Below are the code and all the weights of a small trained network. Each question names an input and a target symbol and asks about switching units off, where a switched-off unit gives its printed mean instead of its output.

import numpy as np


def w(rows, s, z=0):
    codes = np.array(rows[::2]) - 128.0
    scale = np.full(codes.shape[1], s)
    scale[-1] = z or s
    return codes * scale


def softmax(a):
    e = np.exp(a - a.max(-1, keepdims=True))
    return e / e.sum(-1, keepdims=True)


def log_softmax(a):
    a = a - a.max(-1, keepdims=True)
    return a - np.log(np.exp(a).sum(-1, keepdims=True))


def net(x, mask):
    ids = ['ΛΣΦΩαβγδηθμξπτψ'.index(c) for c in x.split()]
    T = len(ids)
    res = E[ids] + P[:T]
    u = 0
    for l in range(3):
        r = res
        for j in range(2):
            rows = slice(2 * j, 2 * j + 2)
            q, k, v = (r @ M[l][rows].T for M in (Q, K, V))
            z = softmax(np.where(np.tri(T) > 0, q @ k.T / 2**0.5, -1e9)) @ v
            o = O[l][rows]
            res = res + np.where(mask[u + j], z, o[:, -1]) @ o[:, :-1]
        u += 2
    return log_softmax(res[-1] @ U[:, :-1].T + U[:, -1])


Q, K, V, O = {}, {}, {}, {}
E = w([
[55,131,233,137,193,117,69,187],'Λ',
[115,30,229,39,153,71,119,87],'Σ',
[78,132,117,76,72,98,233,173],'Φ',
[54,124,61,190,239,83,80,133],'Ω',
[188,169,203,203,110,44,61,108],'α',
[94,76,78,212,111,169,179,85],'β',
[39,151,158,146,97,211,155,142],'γ',
[120,116,150,74,36,210,93,126],'δ',
[148,224,142,136,74,107,224,183],'η',
[188,164,130,99,75,170,136,78],'θ',
[180,168,148,97,238,89,113,7],'μ',
[131,15,167,177,37,162,180,61],'ξ',
[101,91,71,49,223,35,124,168],'π',
[175,146,71,139,148,181,162,65],'τ',
[95,178,112,112,192,244,110,113],'ψ',
],0.011)
P = w([
[132,168,79,97,131,182,182,137],'0',
[28,216,117,149,109,133,179,57],'1',
[209,106,179,160,223,219,189,205],'2',
[141,122,87,71,85,125,130,165],'3',
[10,217,127,181,111,102,131,48],'4',
[181,71,202,159,218,153,178,173],'5',
[140,118,98,72,91,107,89,168],'6',
[5,211,136,182,108,78,92,41],'7',
[173,45,215,154,216,110,160,158],'8',
[144,109,102,64,93,89,43,169],'9',
[1,199,135,194,116,67,43,33],'10',
[189,38,214,135,224,108,191,129],'11',
[149,116,84,78,92,115,92,153],'12',
],0.0094)
Q[0] = w([
[110,159,127,146,127,192,97,65],'L0H0',
[201,52,183,127,147,146,210,254],'L0H0',
[68,167,28,59,27,30,195,115],'L0H1',
[37,232,163,137,251,38,79,53],'L0H1',
],0.0071)
K[0] = w([
[139,127,108,146,127,177,146,83],'L0H0',
[122,158,214,72,60,76,187,181],'L0H0',
[136,154,47,51,103,52,114,240],'L0H1',
[107,201,160,144,255,63,131,132],'L0H1',
],0.0094)
V[0] = w([
[107,127,17,109,163,194,152,87],'L0H0',
[95,128,217,2,87,112,188,220],'L0H0',
[134,170,81,72,47,134,149,228],'L0H1',
[195,71,114,170,31,245,74,56],'L0H1',
],0.0048)
O[0] = w([
[19,254,103,46,97,119,119,121,223],'L0H0',
[188,147,131,166,130,141,150,242,208],'L0H0',
[132,144,139,46,66,126,203,56,107],'L0H1',
[193,105,148,175,48,219,74,133,1],'L0H1',
],0.0054,0.002)
Q[1] = w([
[240,40,45,37,162,121,106,166],'L1H0',
[109,62,235,135,215,129,155,77],'L1H0',
[225,56,86,147,173,171,100,254],'L1H1',
[84,201,206,163,134,81,119,66],'L1H1',
],0.008)
K[1] = w([
[127,134,109,83,114,189,254,120],'L1H0',
[100,20,182,150,216,176,84,45],'L1H0',
[104,189,105,150,83,227,246,122],'L1H1',
[105,118,147,120,179,74,31,114],'L1H1',
],0.0087)
V[1] = w([
[169,148,160,126,96,26,89,179],'L1H0',
[61,116,85,128,192,128,114,135],'L1H0',
[140,215,208,167,123,121,99,124],'L1H1',
[107,150,2,231,120,124,125,195],'L1H1',
],0.0082)
O[1] = w([
[129,222,94,128,76,135,104,180,27],'L1H0',
[138,73,132,152,102,157,99,98,254],'L1H0',
[152,242,183,208,99,137,106,145,139],'L1H1',
[100,94,2,226,101,109,95,220,114],'L1H1',
],0.0086,0.0022)
Q[2] = w([
[168,84,148,49,62,136,119,172],'L2H0',
[64,114,106,95,224,49,194,77],'L2H0',
[219,84,121,72,119,207,178,156],'L2H1',
[1,205,137,167,32,67,126,27],'L2H1',
],0.0074)
K[2] = w([
[211,49,187,87,67,216,138,195],'L2H0',
[128,107,105,107,222,10,108,111],'L2H0',
[150,125,127,113,77,224,207,121],'L2H1',
[156,112,178,93,180,48,1,142],'L2H1',
],0.0083)
V[2] = w([
[79,175,117,53,118,108,98,158],'L2H0',
[173,129,117,114,254,198,155,205],'L2H0',
[20,116,178,122,71,230,113,195],'L2H1',
[181,154,67,135,68,216,181,40],'L2H1',
],0.0075)
O[2] = w([
[73,122,141,90,167,84,73,185,132],'L2H0',
[106,145,103,184,185,151,113,95,125],'L2H0',
[116,81,124,75,95,249,134,167,253],'L2H1',
[223,118,103,113,117,86,55,166,173],'L2H1',
],0.011,0.0019)
U = w([
[182,114,191,236,221,202,118,185,254],'Λ',
[180,7,234,119,183,87,215,177,182],'Σ',
[139,144,43,59,113,109,179,176,126],'Φ',
[59,89,81,159,187,70,146,110,55],'Ω',
[163,165,176,241,113,51,122,72,141],'α',
[82,84,4,212,30,104,90,124,159],'β',
[73,148,161,144,72,230,150,159,81],'γ',
[153,130,143,62,54,140,52,139,69],'δ',
[143,250,101,180,60,106,118,197,130],'η',
[190,169,103,99,83,128,76,79,114],'θ',
[149,138,204,56,195,137,159,46,61],'μ',
[155,49,143,149,3,89,139,89,75],'ξ',
[105,77,88,35,123,47,116,169,45],'π',
[163,159,25,114,124,136,70,80,146],'τ',
[122,160,74,80,156,203,29,116,92],'ψ',
],0.006,0.0061)

Each question gives the input, a string of symbols that net reads in full, and the target symbol t.
The units are the heads (2 rows each of Q, K, V and O). Each row of codes is followed by its name. A weight is (code - 128) times the scale printed after its matrix; where a second scale follows, it is the last column's (O and U).
mask holds one flag per head, layer by layer. A switched-off head (its flag False) gives its mean, the last column of its rows in O, instead of its output. The means were averaged over made-up inputs and are rounded, as every weight is.
A unit's drop is (log p(t) with every unit on - log p(t) with that unit switched off) / (log p(t) with every unit on - log p(t) with every unit switched off).
The circuit of an input: a set's keep is (log p(t) with only the set's units on - log p(t) with every unit switched off) / (log p(t) with every unit on - log p(t) with every unit switched off). Starting from all 6 units, units are removed one at a time, each time the one whose removal leaves the highest keep (on an exact tie, the one counted first), for as long as the keep stays at least 0.8.
units of the circuit, in order: the units of the circuit, biggest drop first
unit that matters most: the unit with the biggest drop
which heads matter: for each layer, one digit per head in row order, 1 if its drop is at least 0.15 and else 0, layers parted by /
drop when u is switched off: that unit's drop, to one decimal
input Φ Λ Φ η β, target γ: which heads matter	00 / 00 / 01
input Φ τ τ η θ π μ, target μ: which heads matter	10 / 01 / 00
input γ η γ β θ θ Λ Φ, target γ: which heads matter	00 / 00 / 01
input τ θ Λ Φ η, target γ: units of the circuit, in order	(L2H1)
input Ω β ξ Φ ψ β ψ α, target η: units of the circuit, in order	(L1H0, L1H1)
input Λ π ξ Σ ξ δ, target Λ: units of the circuit, in order	(L2H0, L0H1, L0H0)
input γ μ Φ Ω Φ ξ, target Λ: units of the circuit, in order	(L0H1, L2H0, L0H0)
input Φ ξ Φ Φ β, target ξ: units of the circuit, in order	(L2H0, L1H0, L0H0)
input μ π τ Φ Φ, target Ω: which heads matter	01 / 00 / 01
input Λ τ τ τ β Φ Σ β Λ β ξ, target γ: which heads matter	01 / 00 / 01
input Φ δ θ Λ Φ Φ μ τ, target α: units of the circuit, in order	(L2H1, L0H1)
input Σ π Φ β γ, target Ω: units of the circuit, in order	(L0H1, L2H1, L2H0)
input Φ Λ Φ Ω Σ, target μ: which heads matter	11 / 01 / 01
input β Σ β Σ ξ Φ Σ δ, target μ: unit that matters most	L1H1
input Φ α Φ β β δ η η, target η: units of the circuit, in order	(L1H1, L1H0)
input τ δ Λ γ β β π β ψ β β, target Ω: units of the circuit, in order	(L2H1, L1H1, L0H1)
input Φ Σ Φ γ Ω τ τ τ, target β: units of the circuit, in order	(L1H1, L0H1)
input Φ μ θ Φ γ Φ β β, target α: which heads matter	00 / 01 / 01
input η α τ Σ Λ Φ Ω β Σ μ, target μ: which heads matter	10 / 01 / 01
input μ Φ δ Φ Φ, target α: units of the circuit, in order	(L2H1)
input θ γ β Λ Λ Φ, target Λ: which heads matter	10 / 00 / 10
input α Φ β Φ Λ η γ, target γ: which heads matter	01 / 11 / 01
input η τ Λ τ τ τ Φ μ, target α: which heads matter	01 / 01 / 01
input τ Λ Λ δ α Φ ψ Λ Φ τ θ, target γ: units of the circuit, in order	(L2H1, L1H1)
input η Λ π Σ Σ μ α α, target η: which heads matter	00 / 11 / 10
input τ η β τ Φ Ω α, target α: which heads matter	00 / 00 / 01
input μ τ β γ Φ Σ, target Λ: which heads matter	01 / 00 / 10
input η ξ ξ δ Σ μ ξ Ω Φ Ω η, target β: units of the circuit, in order	(L1H1)
input Φ Σ π μ μ τ γ α Φ Ω Λ, target γ: drop when L2H1 is switched off	1.0
